Look-ups in named tables: a row name and a column name give one cell, copied from the table.

zunir:
,samodis,les,vamegid
fipadov,0.212,0.697,0.451
kofon,0.603,0.603,0.420
lanapo,0.783,0.705,0.763
kotadod,0.423,0.807,0.816
gad,0.390,0.604,0.912
zurige,0.521,0.512,0.853
mases,0.736,0.659,0.420
let,0.590,0.664,0.409
zas,0.646,0.622,0.663
tam,0.414,0.578,0.628
kelot,0.638,0.722,0.641
zal,0.299,0.535,0.652

kofon, vamegid -> 0.420
mases, samodis -> 0.736
mases, les -> 0.659
zal, vamegid -> 0.652
zas, vamegid -> 0.663
let, les -> 0.664
zal, les -> 0.535
fipadov, vamegid -> 0.451
gad, vamegid -> 0.912
gad, les -> 0.604
kotadod, samodis -> 0.423
zurige, vamegid -> 0.853
Row with the largest les: kotadod

kavig =
         mik  fofeku  devumog  vub  diz  zazegug  patude  lev  tuvi  zevunu
sipabo   -35     -21      -32  -24  -34      -57     -30  -34   -20     -15
nomeme   -35     -46      -29  -35  -38      -22     -27  -33   -29     -31
pati     -49     -13       -8  -20  -46      -29     -29  -54   -13      13
ribula    55     -11      -18   28   13      -58     -16  -62    19     -73
ref      -35     -11      -13  -23  -26      -35     -43  -45   -20      -2
denene   -33      15      -52  -33  -15      -59     -62  -12   -57     -25
rarakub  -27     -33      -12  -36   -8      -26     -29  -40   -29     -24
biv      -48     -39      -48  -38  -55      -22     -18  -29   -14     -15
toligar  -24     -19      -53  -23  -60      -43     -43  -11   -14     -34
suko     -76     -98       -6  -60  -86       -1     -28  -57    -2     -43
zim      -55       9      -59  -47  -67      -54     -80    8   -95     -73
vegik    -18     -24        3  -37   18      -17     -21  -51   -26     -11
zopul    -28       7      -16  -29    4      -50     -66  -51   -13      20

ref, zazegug -> -35
rarakub, devumog -> -12
zopul, zazegug -> -50
zopul, vub -> -29
suko, patude -> -28
toligar, vub -> -23
denene, vub -> -33
sipabo, fofeku -> -21
rarakub, tuvi -> -29
ref, mik -> -35
ribula, fofeku -> -11
pati, zazegug -> -29
pati, vub -> -20
nomeme, zazegug -> -22

Table sigolu
	kalile	mis	vakipek	kuva
nik	24	153	65	49
vok	230	132	185	79
banimo	172	158	135	44
lobuki	165	115	150	135
zafeli	96	160	92	42
fefaf	139	133	124	78
lib	49	117	78	129
taf	147	105	142	181
leti	165	113	149	140
fogufi	210	145	169	58

What is the kalile of fefaf in sigolu? 139
What is the vakipek of taf in sigolu? 142
What is the vakipek of lib in sigolu? 78
What is the kalile of fogufi in sigolu? 210
What is the mis of fefaf in sigolu? 133
What is the kuva of lib in sigolu? 129
Which row has the largest mis? zafeli

davuvi:
,nedifiv,pafe,garev,zom,divove,satava,baf,vam
nif,158,188,118,165,71,79,83,60
rap,190,85,161,70,183,84,176,54
sudid,87,74,176,168,66,60,168,157
lifol,178,175,156,160,84,72,73,58
mov,75,88,169,164,84,51,200,137
limavum,44,137,118,184,53,161,136,192
sonise,83,169,165,184,50,100,73,150
tif,115,133,53,114,190,163,91,131

divove of lifol = 84
nedifiv of limavum = 44
garev of tif = 53
pafe of mov = 88
baf of sonise = 73
baf of tif = 91
nedifiv of sonise = 83
divove of rap = 183
vam of sonise = 150
zom of mov = 164
vam of lifol = 58
divove of limavum = 53
pafe of rap = 85
satava of nif = 79
satava of tif = 163
vam of limavum = 192
vam of tif = 131

fotisab.tsv
	bup	mulavom	buve	mevil	saz	sidu	vebekor	neliv
menopu	125	222	130	165	196	238	64	214
ser	130	223	130	162	198	237	60	214
dazuzo	145	227	134	153	204	231	51	214
tobe	135	226	133	159	200	235	57	214
lut	112	216	127	176	192	242	75	215
leromu	116	217	127	173	193	240	71	214
giropu	109	214	127	180	190	242	80	214
guribez	120	219	128	168	195	240	68	215
ledo	106	212	126	182	189	243	85	213
zifole	102	210	125	185	186	244	89	214
veguz	94	203	126	196	180	245	105	212
zezasim	140	227	133	156	202	233	54	213
mola	98	207	126	190	184	244	94	213
gusobo	96	205	125	192	184	244	100	212

What is the neliv of guribez in fotisab?
215
What is the mevil of tobe in fotisab?
159
What is the mevil of zezasim in fotisab?
156
What is the saz of dazuzo in fotisab?
204
What is the buve of zifole in fotisab?
125
What is the buve of ser in fotisab?
130
What is the vebekor of veguz in fotisab?
105
What is the sidu of leromu in fotisab?
240
What is the neliv of mola in fotisab?
213
What is the mulavom of zifole in fotisab?
210
What is the mulavom of gusobo in fotisab?
205
What is the vebekor of tobe in fotisab?
57
What is the sidu of zifole in fotisab?
244
What is the buve of guribez in fotisab?
128
What is the vebekor of guribez in fotisab?
68

dum =
columns: pabu, nak, vuk, milu, muf, debir
suzivob: [103, 160, 128, 75, 156, 89]
lirig: [88, 38, 126, 79, 214, 146]
kiso: [48, 147, 75, 100, 125, 80]

kiso, pabu => 48
lirig, pabu => 88
suzivob, muf => 156
lirig, muf => 214
lirig, milu => 79
suzivob, pabu => 103
kiso, nak => 147
kiso, milu => 100
suzivob, milu => 75
lirig, nak => 38
suzivob, nak => 160

Table fov
,vidusof,ruk,bezora
makimi,3.3,3.0,5.9
kad,3.4,5.8,6.7
ton,1.9,6.8,5.0
lonul,4.0,5.0,2.2
dufip,4.9,3.1,2.5
gil,3.6,4.7,2.5
pof,7.5,3.2,7.4
fub,8.6,3.5,6.3
nunozag,5.2,4.0,5.0

dufip, bezora: 2.5
lonul, bezora: 2.2
kad, bezora: 6.7
ton, vidusof: 1.9
makimi, vidusof: 3.3
fub, vidusof: 8.6
ton, ruk: 6.8
kad, ruk: 5.8
pof, ruk: 3.2
makimi, bezora: 5.9
Which row has the largest ruk? ton

Table bobalan
,zet,zol,zel
rufi,4.27,7.61,3.49
sofi,4.66,3.32,4.49
lafug,5.49,3.95,4.58
fov,5.14,4.23,3.64
dul,4.80,5.62,4.29
gem,4.10,2.28,5.32
nolum,5.41,4.81,3.12
pir,5.20,2.35,4.80
nid,4.40,8.43,5.62
mari,4.75,3.35,6.53
zuvovav,5.63,3.60,1.85

zet of nid is 4.40
zol of zuvovav is 3.60
zel of rufi is 3.49
zet of dul is 4.80
zet of nolum is 5.41
zol of lafug is 3.95
zel of dul is 4.29
zel of mari is 6.53
zol of dul is 5.62
zet of fov is 5.14
zol of nid is 8.43
zol of rufi is 7.61
zol of pir is 2.35
zel of lafug is 4.58
zet of mari is 4.75
zel of fov is 3.64
zol of gem is 2.28
Which row has the largest zet? zuvovav

